Below is a small trained network, with its code and all its weights. Each question gives an input and a class and asks what happens when units are switched off, that is, made to give their printed mean instead of their output.

import numpy as np


def w(rows, s, z=0):
    codes = np.array(rows[::2]) - 128.0
    scale = np.full(codes.shape[1], s)
    scale[-1] = z or s
    return codes * scale


def norm(h):
    return h / np.sqrt((h * h).mean(-1, keepdims=True) + 1e-5)


def f(y):
    return np.maximum(y, 0)


def log_softmax(a):
    a = a - a.max(-1, keepdims=True)
    return a - np.log(np.exp(a).sum(-1, keepdims=True))


def net(x, mask):
    res = np.array(x, float).reshape(1, 7) / 4 @ E
    u = 0
    for l in range(4):
        y = f(norm(res) @ A[l][:, :-1].T + A[l][:, -1])
        res = res + np.where(mask[u : u + 3], y, B[l][:, -1]) @ B[l][:, :-1]
        u += 3
    return log_softmax(norm(res)[-1] @ U[:, :-1].T + U[:, -1])


A, B = {}, {}
E = w([
[137,128,137,129,140,120,113],'x0',
[110,125,145,123,149,125,98],'x1',
[135,128,137,130,143,124,117],'x2',
[95,2,157,168,142,192,157],'x3',
[121,126,140,125,140,126,118],'x4',
[111,6,15,135,106,25,78],'x5',
[39,203,137,220,212,120,178],'x6',
],0.0045)
A[0] = w([
[88,130,77,224,168,103,134,5],'0.n1',
[178,143,222,140,68,202,123,212],'0.n2',
[176,145,254,51,68,250,137,5],'0.n3',
],0.0052,0.0017)
B[0] = w([
[131,126,147,87,147,12,198,168],'0.n1',
[148,129,117,119,182,71,158,240],'0.n2',
[84,103,93,72,135,124,165,254],'0.n3',
],0.011,0.005)
A[1] = w([
[188,182,192,53,178,153,161,252],'1.n1',
[113,2,92,149,121,139,127,159],'1.n2',
[82,108,111,22,175,94,132,120],'1.n3',
],0.0052,0.0019)
B[1] = w([
[98,122,70,207,73,118,83,242],'1.n1',
[105,148,254,105,39,228,78,224],'1.n2',
[138,136,71,131,141,113,152,253],'1.n3',
],0.0093,0.0053)
A[2] = w([
[194,46,28,163,153,162,106,183],'2.n1',
[120,2,118,71,252,152,200,1],'2.n2',
[162,237,125,118,84,117,24,167],'2.n3',
],0.0039,0.00097)
B[2] = w([
[3,168,227,18,214,188,114,189],'2.n1',
[187,107,230,101,99,65,83,255],'2.n2',
[31,55,216,55,68,65,145,215],'2.n3',
],0.0051,0.0023)
A[3] = w([
[119,91,124,9,59,16,96,208],'3.n1',
[98,254,114,171,174,82,159,253],'3.n2',
[112,79,178,207,199,194,178,100],'3.n3',
],0.0064,0.0024)
B[3] = w([
[127,141,135,145,215,125,193,255],'3.n1',
[163,101,119,129,61,198,56,214],'3.n2',
[198,166,7,86,254,24,160,156],'3.n3',
],0.0087,0.0094)
U = w([
[137,147,2,158,179,85,174,116],'0',
[96,57,187,102,187,95,232,16],'1',
[106,100,187,187,39,190,73,248],'2',
],0.0087,0.0014)

Each question gives the input, the list of numbers given to net, and the class t.
The units are the neurons (one row each of A and B). Each row of codes is followed by its name. A weight is (code - 128) times the scale printed after its matrix; where a second scale follows, it is the last column's (A, B and U).
mask holds one flag per neuron, layer by layer. A switched-off neuron (its flag False) gives its mean, the last column of its row in B, instead of its output. The means were averaged over made-up inputs and are rounded, as every weight is.
A unit's drop is (log p(t) with every unit on - log p(t) with that unit switched off) / (log p(t) with every unit on - log p(t) with every unit switched off).
The circuit of an input: a set's keep is (log p(t) with only the set's units on - log p(t) with every unit switched off) / (log p(t) with every unit on - log p(t) with every unit switched off). Starting from all 12 units, units are removed one at a time, each time the one whose removal leaves the highest keep (on an exact tie, the one counted first), for as long as the keep stays at least 0.8.
units of the circuit, in order: the units of the circuit, biggest drop first
most important unit: the unit with the biggest drop
k most important neurons: the k neurons with the biggest drops, biggest first
top k neurons in layer l: the k neurons of layer l with the biggest drops, biggest first
input [-2,-6,6,-8,4,3,-5], class 1: units of the circuit, in order	2.n3, 3.n1, 3.n3
input [4,4,0,5,2,7,-1], class 2: most important neuron	1.n2
input [-2,5,7,-1,-8,-4,8], class 2: top 2 neurons in layer 0	0.n3, 0.n2
input [-8,-3,-5,-8,-5,4,-7], class 1: units of the circuit, in order	2.n3, 1.n1, 3.n1, 3.n3
input [6,0,-4,-7,8,3,0], class 1: units of the circuit, in order	2.n3, 3.n1
input [-3,2,1,3,7,4,-1], class 2: 3 most important neurons	1.n2, 0.n2, 0.n3
input [-8,-4,-8,2,3,6,-4], class 2: 4 most important neurons	1.n2, 0.n2, 0.n3, 0.n1
input [4,6,7,0,1,-8,-3], class 0: units of the circuit, in order	1.n1, 1.n2
input [2,0,-4,-3,2,8,0], class 1: top 2 neurons in layer 0	0.n2, 0.n3
input [-4,4,8,2,-6,5,-1], class 2: 4 most important neurons	1.n2, 0.n2, 0.n3, 3.n3
input [3,-7,4,8,7,0,7], class 0: top 2 neurons in layer 2	2.n3, 2.n1
input [-8,-4,3,5,-5,2,-7], class 2: 2 most important neurons	1.n2, 0.n1
input [4,-3,-2,-4,1,-7,2], class 2: 3 most important neurons	3.n2, 3.n1, 3.n3
input [-2,-3,1,5,7,-3,4], class 0: most important neuron	3.n3
input [2,3,-8,1,-3,-8,8], class 0: 2 most important neurons	3.n3, 1.n2
input [-8,-4,3,-8,6,5,-8], class 1: top 2 neurons in layer 3	3.n1, 3.n3
input [-4,7,0,-2,1,-7,-4], class 0: 2 most important neurons	0.n3, 1.n1
input [-3,-1,-4,-4,1,1,-7], class 1: units of the circuit, in order	3.n3, 3.n1
input [-3,-7,5,-5,8,3,-5], class 1: top 2 neurons in layer 2	2.n3, 2.n1
input [-6,-3,-4,-6,-2,2,-8], class 1: most important unit	2.n3
input [-1,-8,-3,-6,1,7,-4], class 1: top 2 neurons in layer 1	1.n1, 1.n3
input [3,1,-7,1,-4,-5,3], class 0: top 2 neurons in layer 2	2.n2, 2.n3
input [-5,7,-3,-3,7,7,0], class 1: top 2 neurons in layer 0	0.n2, 0.n3
input [6,3,3,8,-7,-3,5], class 0: top 2 neurons in layer 3	3.n3, 3.n1
input [-4,6,7,-3,-8,-8,4], class 2: top 2 neurons in layer 3	3.n2, 3.n1
